In the rows, 128 means zero.
Facts:
baplistu gukem:grubri broste:b
beklok broste:b
beklu gukem:liskeklol broste:a
beme broste:a
bilo gukem:debabro stotel:lusaflu beme flumas broste:b
brabrofli gukem:duplun broste:b
bradru gukem:kiskes broste:b
brofodo broste:b
brubol gukem:bradru broste:b
bruluk broste:b
bruskin gukem:fleto broste:b
buvin stotel:gravum gaski broste:b
dadror gukem:ralopun stotel:mudru dregak broste:a
dazok broste:a
debabro gukem:gresitok stotel:beklok broste:a
dodron gukem:tufler broste:b
dopluk stotel:mudru suma broste:b
drana gukem:driflam broste:b
dregak gukem:plise broste:b
drenoko stotel:viger pivak baplistu broste:b
dretro broste:b
driflam gukem:poriger broste:a
dropes gukem:brubol broste:a
drumabom stotel:fiporom stuflim broste:a
druzak stotel:kedan patavum fleto broste:a
dumul stotel:treral fiporom beklu broste:b
duplun gukem:baplistu stotel:ploplis niben groplon broste:b
duste broste:b
fafa stotel:floskiflal pivak kopivu flebribir broste:a
faral stotel:duste broste:a
fekem stotel:lunam mudru duste poriger stuflim broste:b
festa gukem:paflu stotel:pizek selel broste:a
fetrudrim gukem:floskiflal broste:b
fiporom broste:b
flebribir broste:b
fleto gukem:mudru broste:b
fligu gukem:kuvem stotel:skadririr broste:b
flizi broste:a
flobem stotel:drana tronal broste:b
floskiflal gukem:saronim broste:a
flubos gukem:duste broste:b
flumas broste:b
foflok broste:b
fugal gukem:ranol stotel:saronim broste:a
gaplen gukem:beme stotel:bruluk pivak mikel baplistu broste:a
gaski gukem:dopluk broste:b
gebriple stotel:kopivu broste:b
gistu gukem:postakles stotel:ralopun brubol broste:b
gorur broste:b
gravum broste:b
gresitok broste:b
gribom gukem:drumabom stotel:poriger broste:b
groklan gukem:gravum broste:a
groplon broste:a
grosta broste:b
grubri broste:b
grulu stotel:gugris drana flebribir broste:a
gugris gukem:groplon broste:b
karom stotel:beme ralopun brubol broste:a
katiso gukem:fekem stotel:gravum broste:b
kedan broste:b
kiskes gukem:nuske broste:a
kivar gukem:sugum stotel:tronal vogrusa ruvuk broste:a
klagul gukem:gugris stotel:pizek broste:b
klepi broste:a
kloskik gukem:mikel broste:b
klustis broste:a
kopivu broste:a
kuvem broste:b
ladrik broste:b
lagrum gukem:dropes stotel:fetrudrim klepi broste:b
lemeskom gukem:fiporom broste:b
lifi stotel:viger drana ranol broste:a
liskeklol gukem:skiko stotel:treral pizek broste:b
lunam gukem:stuflim broste:b
lusaflu broste:a
lusuk broste:a
memur gukem:druzak broste:a
meskun gukem:dadror stotel:kuvem lemeskom dropes broste:b
mikel gukem:raklum broste:a
mudru broste:b
nages gukem:studigir broste:a
naple stotel:tufler broste:a
niben gukem:fligu broste:b
nostal broste:b
nuske stotel:vogrusa lusuk broste:b
paflu gukem:treral stotel:ladrik grosta broste:b
patavum gukem:brabrofli broste:b
perel gukem:plepak stotel:kloskik tufler klepi broste:b
pivak gukem:soze broste:b
pizek broste:a
plaklirem gukem:dregak stotel:postakles flizi lemeskom broste:a
plame stotel:zedes fetrudrim gravum raklum broste:a
plepak gukem:buvin broste:a
pletrurim stotel:fiporom memur broste:b
plibe stotel:soze bruskin broste:a
plise gukem:ruvuk broste:b
ploplis broste:a
poriger broste:a
postakles gukem:bilo broste:b
raklum broste:a
ralopun broste:a
ranol broste:b
rudrir stotel:beklu stodel flebribir broste:a
ruvuk broste:a
sapava gukem:ladrik broste:b
saronim gukem:plaklirem broste:b
selel gukem:patavum broste:b
skadririr gukem:lemeskom broste:a
skiko broste:b
soze gukem:gaski broste:b
statom broste:a
stodel broste:b
studigir stotel:dazok broste:a
stuflim gukem:rudrir broste:a
stuze gukem:selel broste:b
sugum gukem:pivak stotel:flumas brubol broste:b
suma broste:a
traplapok stotel:selel viger brofodo klepi flumas vugron broste:a
treral gukem:drana broste:a
triruk stotel:mudru suma gresitok vogrusa broste:b
tristas stotel:gravum stuflim broste:a
tristus stotel:groklan saronim flumas broste:b
tronal gukem:suma broste:a
truplim gukem:fafa stotel:selel dazok kiskes broste:a
tubram gukem:fetrudrim stotel:grubri beme broste:b
tudadam gukem:perel stotel:gorur statom beme skiko broste:b
tufler broste:b
vefan stotel:bradru broste:a
vidi gukem:sapava stotel:dazok broste:b
viger gukem:vidi broste:a
vites stotel:plepak kiskes broste:b
vogrusa gukem:triruk broste:b
vugron broste:a
zedes gukem:pizek broste:b

Known rows:
[125 127 132  61 128 118 103 123 127 132 141 133 113 126 121 143 119 143
 132 129 113 135 122 124 123 129 133 128 138 119 134 133 129 126 133 126
 141 124 136 123 131] : gaplen
[117 133 120  27 135 105 105 109 139 112 133 121 136 117 115 153 128 137
 128 140 135 137 132 135 137 126 128 115 141 130 121 128 156 125 145 130
 133 125 105 128 135] : sugum
[122 123 124 169 129 117 127 130 134 124 133 124 133 111 112 132 138 143
 133 138 118 123 135 126 124 127 135 116 131 133 114 135 131 124 126 119
 139 124 136 115 139] : katiso
[108 127 146 126 127 114 122 132 137 126 134 131 111 121  95 173 126 130
 142 125 112 141 147 127 130 128 134 120 132 130 129 139 131 133 125 137
 125 132 106 118 129] : paflu
[126 116 119 134 122  99 130 132 136 138 131 123 145 110  98 125 138 125
 135 142 117 126 119 120 128 135 142 120 133 129  98 138 113 117 129 125
 133 115 152 103 136] : fekem
[121 118 151 151 131 120 100 125 138 123 118 126 121 127 135 182 106 135
 135 128 131 143 123 123 111 130 133 131 154 130 126 130 134 120 119 114
 110 138 132 139 146] : plaklirem
[121 123 116  91 130  99 120 127 128 121 130 124 138 122 128 142 128 149
 132 139 120 139 129 124 128 130 124 121 141 138 134 131 130 125 136 128
 124 133  84 114 124] : gistu
[124 122 123 124 126 119 120 121 133 133 133 132 125 112 116 137 133 124
 135 134 113 124 124 129 124 131 137 126 140 124 107 139 119 117 127 125
 139 121 145 101 134] : dumul
[128 128 133  47 124 103 117 126 130 132 136 125 132 126  97 131 129 137
 129 133 133 140 121 120 128 132 135 122 132 120 130 131 132 125 138 127
 139 112 147 132 134] : kivar
[123 130 138 157 133 127 137 128 129 120 125 128 126 129 119 148 136 128
 131 128 135 127 136 129 127 123 125 122 134 130 135 137 150 127 130 118
 120 127 117 119 129] : fleto
[132 126 118 135 125 116 148 136 123 135 128 125 148 127 113 109 145 120
 128 132 143 123 114 120 133 128 133 120 122 136 126 140 118 120 130 122
 120 115 137 101 121] : gresitok
[125 127 115 135 132 123 126 127 128 125 125 126 148 126 138 132 129 110
 129 133 140 126 117 134 138 124 126 118 133 138 130 135 136 126 134 125
  96 134 107 105 117] : skiko
[130 126 119 168 127 126 149 137 128 132 130 124 150 122 113 105 145 112
 130 131 142 118 118 127 133 126 134 115 118 137 116 142 124 121 126 116
 122 117 153 105 126] : duste
[128 125 124 118 128 131 113 130 127 128 130 126 151 130 143 110 120 115
 128 131 143 123 114 136 139 124 124 116 135 138 144 132 126 126 134 121
  95 137 116 119 116] : statom
[124 124 125 158 128 125 129 125 132 129 128 129 134 122 123 135 133 116
 131 131 131 122 123 132 130 127 130 123 136 131 123 138 128 121 129 121
 116 131 124 103 126] : nostal
[131 132 136 122 130 143 123 132 120 125 141 131 121 132 129 115 131 132
 128 122 136 123 124 128 124 121 129 118 123 128 142 137 133 130 127 114
 139 117 155 130 129] : beklu
[125 128 145 203 131 136 142 122 132 126 120 131 128 125 131 149 133 108
 131 128 140 121 131 132 131 126 124 127 145 132 131 138 135 120 127 118
 112 134 116 103 123] : kuvem
[133 131 129 105 129 148 120 127 119 132 138 135 124 133 136 109 126 114
 127 122 139 119 113 132 129 123 129 125 126 126 141 138 124 124 130 118
 124 123 150 112 120] : kopivu
[129 134 117  75 134 144 110 130 114 122 143 131 126 136 136 108 128 135
 126 123 133 123 121 133 129 118 127 116 115 130 153 135 135 133 131 117
 128 126 136 128 120] : viger
[125 127 135 135 132 118 132 129 130 124 130 129 131 128 117 147 136 133
 131 131 123 127 130 131 127 125 129 121 131 127 129 135 141 129 132 120
 123 133 115 120 132] : stuze

Rows:
No name comes twice in this set of rows, the named rows included.
[123 124 130 112 128 123  99 121 131 125 141 128 124 118 131 124 118 146
 132 136 110 130 135 130 123 127 129 121 146 132 129 131 130 127 130 123
 137 132 126 126 136] | truplim
[121 125 151 160 130 111 132 121 138 124 122 130 115 122 117 176 128 135
 136 132 119 137 139 126 123 131 127 131 156 125 131 134 143 123 130 124
 128 134 102 115 136] | meskun
[129 129 151 187 130 125 155 129 121 118 125 127 116 131 139 135 145 152
 130 130 140 130 147 119 120 127 118 130 148 151 150 135 136 122 126 117
 148 128  75 100 122] | postakles
[123 118 121  86 126 111  98 125 134 132 132 125 148 119 139 125 112 124
 129 140 122 134 114 131 137 130 129 119 147 136 126 128 121 124 137 129
 103 140 112 118 121] | karom
[131 128 133 156 126 135 136 142 123 124 137 121 142 124 116  89 141 133
 126 129 140 118 132 125 127 122 131 110 116 137 137 137 132 130 125 110
 136 115 159 129 132] | stuflim
[124 119 121 172 125 118 122 127 138 130 133 127 137 108 118 116 136 127
 133 141 116 119 129 128 127 130 136 120 138 136 104 138 120 119 126 122
 135 126 145 102 135] | buvin
[133 125 144 129 123 117 129 132 120 127 136 124 120 126 137 115 133 160
 130 136 128 133 137 116 120 131 122 130 152 146 145 132 114 122 129 121
 154 126  95 110 125] | debabro
[112 134 125  82 130 141 126 141 121 130 144 136 109 136 100 154 137 121
 138 112 129 134 135 129 135 119 138 116  93 126 149 146 126 141 124 135
 118 123 119 122 114] | drana
[133 125 124 108 126 129 124 135 123 138 133 127 145 132 124 111 129 113
 127 125 146 124 104 126 131 126 132 120 122 128 134 139 118 122 129 120
 111 119 156 115 123] | ruvuk
[121 121 109  99 131 109 105 121 134 130 131 128 142 115 131 135 124 126
 132 140 116 129 119 133 133 130 129 121 143 132 115 133 126 121 135 130
 110 136 107 102 124] | tristus
[126 123 126 136 127 106 133 135 132 128 130 124 139 119 100 134 139 137
 133 135 123 130 130 121 127 129 135 118 126 129 117 135 128 124 129 122
 133 118 139 118 136] | gribom

Now the same nodes, written a new way:
Known rows:
[132 119 136 163 144 152 134 137 117 153 113 135 125 150 132 116  84 120
 146 116 116 107 126 122 143 138 127 145 129 101 129 122 152  92 127  88
 112 177 128 141 127  76 126] : ruvuk
[124 110 136 152 146 154 112 144 126 144  94 133 125 156 130 122  83 102
 144 132 122 117 126 125 136 142 131 135 107 112 136 113 154 116 124  80
 118 140 121 153 128  80 132] : lunam
[132 120 154 159 148 161 119 134 123 155 101 141 127 172 124 125  92 120
 149 115 116  98 121 120 148 141 134 163 131 103 137 124 151  83 128  84
 113 171 130 161 131  72 139] : suma
[133 123 170 140 167 179  81 133 150 144  83 146 126 211 113 148 102 127
 160 117 133  87 112 116 155 162 143 164 113 101 144 130 148 103 126  78
 116 143 120 199 129  66 159] : dopluk
[123 120 137 164 141 141 138 147 114 143 110 130 122 143 144 106 100 104
 140 126 114 117 129 124 150 139 131 137 105 121 128 119 157  59 133  83
 111 138 164 150 134  87 144] : kiskes
[129 133 116 125 136 153 104 164 133 132 154 122 134 150 176 117  89 152
 154 143 137 107 145 122 171 151 133 120 110 122 123 119 153   9 136 113
 135 119 209 116 137  84 154] : truplim
[134 117 141 154 149 155 120 134 131 141 100 135 130 163 126 126  92 111
 145 123 128 105 123 121 143 134 130 138 107  99 120 119 151 116 125  91
 119 157 115 160 130  74 125] : duste
[138 121 146 150 153 156 117 143 115 147 108 140 130 171 129 121 105 125
 149 115 121 103 123 121 140 151 135 152 128 100 132 127 153  76 130  93
 116 171 136 150 122  74 142] : faral
[138 114 133 163 148 150 142 138 111 151 117 134 133 149 132 115  88 114
 147 119 119 111 131 124 141 139 130 145 117 104 126 123 158  93 127  89
 109 183 129 135 127  72 131] : lusaflu
[124 110 129 152 143 150 118 143 124 143  97 130 126 149 133 120  81 100
 143 134 124 120 130 126 137 140 130 128 104 111 131 113 156 117 123  81
 118 142 120 145 127  80 127] : kloskik
[143 120 129 112 172 154  88 169  76 130  57 128 169 185 153 114 114  95
 148 133 118 129 129 124 150 197 118  62 134 118 109 143 138  84 143  99
 117 114 107  75 100  88 116] : klagul
[135 114 130 157 148 151 130 134 124 140 102 130 134 154 131 121  84 105
 143 125 127 111 128 123 144 128 126 128 101  99 118 118 151 117 125  93
 118 160 116 149 130  75 117] : ranol
[133 108 132 148 153 150 125 155 110 146 114 136 132 154 137 117  91 113
 150 124 117 118 134 124 133 160 137 142 116 117 142 124 162  80 128  84
 112 163 138 133 118  72 151] : fugal
[122 102 133 144 141 159 119 147 104 156  99 134 144 150 129 109  91 117
 134 125 117 119 140 127 137 125 134 152 130 112 150 113 154  91 128  92
 118 168 130 122 132  86 138] : driflam
[133 112 126 141 150 144 119 154 121 130 104 133 127 151 136 117 107 101
 143 132 129 122 127 125 125 146 134 126  94 108 131 118 158 104 127  93
 119 138 130 145 119  79 139] : lagrum
[123 113 124 150 139 147 116 152 132 140 108 133 116 140 139 121  77 109
 140 126 122 122 123 125 121 141 131 125 105 105 142 114 151 126 123  84
 123 141 115 148 119  82 129] : fetrudrim
[138 118 135 148 152 151 118 140 118 138  90 134 135 164 128 119 102 105
 142 122 128 111 122 122 137 142 125 123 115  95 116 122 147 115 128  96
 120 154 113 143 123  81 117] : fiporom
[124 109 130 152 142 151 120 142 123 144  96 130 126 149 133 120  80  99
 142 135 123 120 129 126 136 137 130 132 105 111 131 112 155 119 124  80
 118 143 120 146 129  81 127] : lemeskom
[133 110 131 147 137 142 119 142 125 145  94 131 121 151 132 124  77  99
 149 147 115 119 129 128 131 142 128 145 107 118 124 106 158 114 126  82
 123 144 118 138 128  65 118] : baplistu
[134 116 134 164 142 151 138 136 112 153 110 134 129 149 130 114  88 114
 144 119 118 109 128 124 143 137 127 144 128 100 122 119 154  89 127  91
 113 178 132 136 128  76 124] : flizi

Rows:
No name comes twice in this set of rows, the named rows included.
[122 113 141 169 144 140 141 145 107 147  96 134 120 143 135 105 103  94
 138 123 107 122 125 125 139 138 132 142 113 118 130 119 157  80 130  78
 106 147 144 152 129  84 142] | dropes
[118 116 133 151 141 155 109 151 141 146 105 136 114 149 138 131  62 117
 146 121 115 113 120 124 131 146 131 127 111 111 157 120 141 129 124  74
 122 137 107 160 123  77 135] | dregak
[139 122 127 144 149 152 117 142 133 132 121 130 136 157 142 124  91 120
 147 130 136 108 132 122 150 132 129 121  95 103 116 122 151  94 128 105
 124 148 139 145 131  74 129] | vites
[133 115 144 156 147 158 125 137 112 153 104 138 136 161 125 116  96 122
 142 116 120 104 127 122 143 131 131 156 131 101 134 121 151  88 128  94
 116 179 129 144 130  77 134] | poriger
[125 103 131 129 147 160 105 150 114 142  96 133 149 158 131 119  93 111
 135 132 128 120 139 126 136 125 136 133 105 113 150 116 154 112 126  96
 124 147 116 134 130  82 140] | paflu
[131 110 126 141 150 150 113 153 123 136 102 132 132 154 138 120  93 103
 146 135 128 123 132 126 134 151 133 124  99 111 134 119 158 106 127  87
 120 139 128 138 122  78 139] | perel
[131 121 162 149 159 169  96 130 143 146  87 142 127 191 117 140  94 120
 151 118 125  93 116 118 150 138 138 159 110 103 143 124 144 110 126  83
 119 148 114 189 135  69 142] | mudru
[125 102 135 129 147 161 107 154  81 157  81 134 165 160 131 105  98 113
 130 125 115 122 141 127 140 132 130 135 145 115 148 122 149  85 133  99
 118 163 117  97 126  90 131] | treral
[135 117 131 162 143 147 138 139 113 149 113 134 127 147 130 111  97 114
 141 118 121 110 126 124 134 138 128 147 127  96 124 117 156  93 127  95
 115 177 136 137 126  79 127] | raklum
[136 122 149 150 159 157 113 135 131 137  97 138 132 176 127 130 103 111
 148 120 127 102 121 118 149 137 135 138  96 105 129 128 148 104 129  90
 115 148 124 172 131  72 139] | nuske
[126 110 129 150 141 148 120 145 125 140 100 132 124 147 133 117  89 101
 141 133 125 121 127 126 127 140 130 135 106 106 133 111 156 120 124  85
 121 144 122 147 126  81 129] | zedes
[150 123 131 130 139 136 112 163 109 123 121 150 107 156 121 101 167 131
 133 109 143 111 103 125  76 159 142 179 133  61 122 112 160  91 128 124
 136 167 151 151  97  83 149] | tristas

Now the same nodes, written a new way:
Known rows:
[107 131 144 141 159 145 155 155 138 120 101 130 151 123 125 144 122  97
 138 106 139 143 119 115 118 123 108 125 104 148 138 115 112 166 146 132] : pletrurim
[117 136 116 156 154 147 173 147 100 107  74 140 181 116  85 145 125 128
 122 108  91 146 158  96 115 160  62  93  84 157 123 145 130 174 146 155] : nuske
[132 105 124 120 148 105 124 126 123 147 136 122 150 115 134 143 146 123
 131 126 130 114 119 125 125 120  83 142 132 145 127 149 118 134 134 143] : sapava
[111 118 120 153 141 137 158 154 138 116 109 137 131 143 128 118  96 146
 143 109 133 136 135 122 121 138 134 108 123 141 140 120 144 181 130 119] : vefan
[111 123  97 115 122 105 123 121 143 149 131 135 115 142 115  93 138 152
 130 118 115 129 163 134 124 133 106 118 137 134 143 184 165 152 131 134] : raklum
[ 67 113 167 170 200 146 122 172 120 139 110 156 173 114 153 167 105  46
 165 127 147 130  78 143 135 117 133 137 100 124 153  92 131 181 118  60] : klagul
[137 105 127 120 145 106 127 127 122 147 137 124 147 116 132 142 148 122
 128 126 130 113 121 128 127 117  80 140 129 145 130 149 119 130 134 137] : grosta
[215 143 133 186 187  83  96 222 146 116  91 153  97  80 121 178 152 185
  94 168 159 110  80 116  93  74 191 138 120 250 159  51  31 109 117  93] : tubram
[121 118 115 116 145 100 126 118 122 158 119 125 141 115 119 126 148 125
 119 128 114 128 150 121 118 134  82 124 123 152 129 170 127 130 136 155] : ranol
[ 54  96 153 175 180 153 128 171 131 138 124 164 158 128 163 131  76  81
 187 115 151 125  88 154 136 131 166 129 126 113 155  99 164 198 107  49] : festa
[124 118 112 116 139 105 140 121 129 145 119 117 138 115 113 126 149 130
 119 115 120 126 155 115 120 142  69 120 121 150 131 166 122 129 145 160] : duste
[125 106 108 131 134 103 130 132 133 137 147 131 122 139 135 116 126 154
 141 123 128 106 134 138 130 125 110 129 140 131 141 159 155 154 124 112] : vugron
[136 104 126 117 150 107 127 126 121 146 139 121 148 119 136 144 144 123
 131 125 130 112 115 127 129 121  78 145 131 141 130 150 118 135 132 138] : postakles
[158 126 137 160 206 109 108 151  80 128  70 164 178 152 144 173  91 139
  97 180  74 144  91 120  87 103 137 123  93 153  97 119 109 209  96 180] : sugum
[ 88 132 146 148 168 146 150 157 135 126  99 136 151 122 126 148 116  77
 139 111 137 139 117 121 120 127 110 120  95 141 147 111 119 170 139 113] : dumul
[142  93 121 133 133 113 136 141 134 121 162 127 124 141 150 134 123 151
 153 120 147  93 106 141 138 107 106 152 147 126 140 136 149 156 123  95] : nages
[152  99 139 120 146 117 124 134 131 133 158 123 150 125 148 153 152 118
 140 122 146 103  89 136 135  91  86 165 141 139 127 131 110 136 134 122] : zedes
[136  93 122 140 140 114 138 142 127 119 157 129 125 142 154 139 114 148
 155 120 142  88 102 138 136 112 110 151 143 122 140 133 147 163 117  86] : viger
[128 119  93 117 146  79 114 119 122 156 114 136 103 157 137 107 106 176
 106 157  94 129 152 128 103 136 134 109 130 145 125 175 151 166 106 162] : beme
[131 118 132 140 180 118 135 149 110 139  82 135 146 136 147 153  96 128
 114 148 113 151 109 115  94 121 142 117 105 163 117 109  98 170 114 171] : tristus

Rows:
No name comes twice in this set of rows, the named rows included.
[152 106 147 142 177 127 143 154 113 122 106 128 154 142 160 167  97 125
 127 143 132 132  77 120 101 102 134 143 113 153 114  91  89 175 116 153] | tudadam
[104 115 123 162 166 129 136 156 123 135  98 155 137 146 142 121  82 141
 143 138 119 146 124 132 108 132 164 105 122 144 134 118 149 189 109 124] | traplapok
[194 152 116 154 149  72  80 191 169 141 130 149  95  60  90 146 216 174
 101 141 162  99 123 129 122  78 135 145 139 234 176 114  64  69 146  78] | fetrudrim
[164 107 146 141 189 115 133 152 104 128  94 131 148 156 175 176  80 137
 112 161 117 131  68 123  89  98 154 145 114 154 104  87  79 185  99 175] | gistu
[117 159 135 110 114 166 135 155 198 120 114 153 126 173 115  88 141 122
 144  92 139 166 126 141 122  78 148 132 140 132 143 135 150 186 153 130] | plame
[116 120 114 153 133 143 179 157 142  98 112 128 127 141 124 122  98 149
 144  96 137 130 139 113 121 143 119 106 115 146 141 121 143 178 137 122] | faral
[111 119  98 123 126 100 129 122 135 149 131 135 113 136 117 100 129 158
 131 121 115 120 164 128 123 143 103 111 135 134 140 183 166 151 128 129] | groplon
[145 162 172  91 121 187 124 161 208 119 121 148 154 165 128 119 176  78
 145  87 162 170  77 143 122  36 128 171 142 137 132 106 100 172 171 146] | katiso
[116 117 136 151 161 140 172 153 118 114  95 121 152 116 126 154 108 111
 135 108 134 136 125 105 112 143 102 112  98 155 130 107 109 160 138 140] | flobem
[135  60 128 169 156 165 133 139 104 159 107 167 247  67 122 104 141 137
 182 100 149 183 126 125 125 144 136 113 170 198  92 115 112 123 142 175] | vidi
[140  91 119 140 130 115 151 143 131 113 162 121 124 136 147 140 118 152
 153 112 146  87 109 133 140 118  97 145 141 128 141 130 145 157 125  91] | tronal
[120 141 118 138 121 158 210 150 142  94  85 102 143 114  88 129 125 127
 123  72 136 148 168  85 116 160  61  95  92 164 135 128 105 151 170 171] | fekem
[128 107 131 158 151 139 158 162 130 106 119 137 132 152 148 141  85 147
 149 121 140 124  98 126 120 114 144 127 126 139 135 100 134 188 115 110] | fugal
[156  90 129 132 144 116 164 140 116 109 150 105 149 112 143 168 134 128
 142 108 153  90  99 118 136 120  61 153 126 144 128 121 102 132 138 122] | vogrusa
[107  73  97 173 135 158 138 134 117 159 102 182 217  87 104  62 125 174
 182  98 134 192 169 127 123 171 156  81 177 189 104 144 161 141 135 168] | studigir

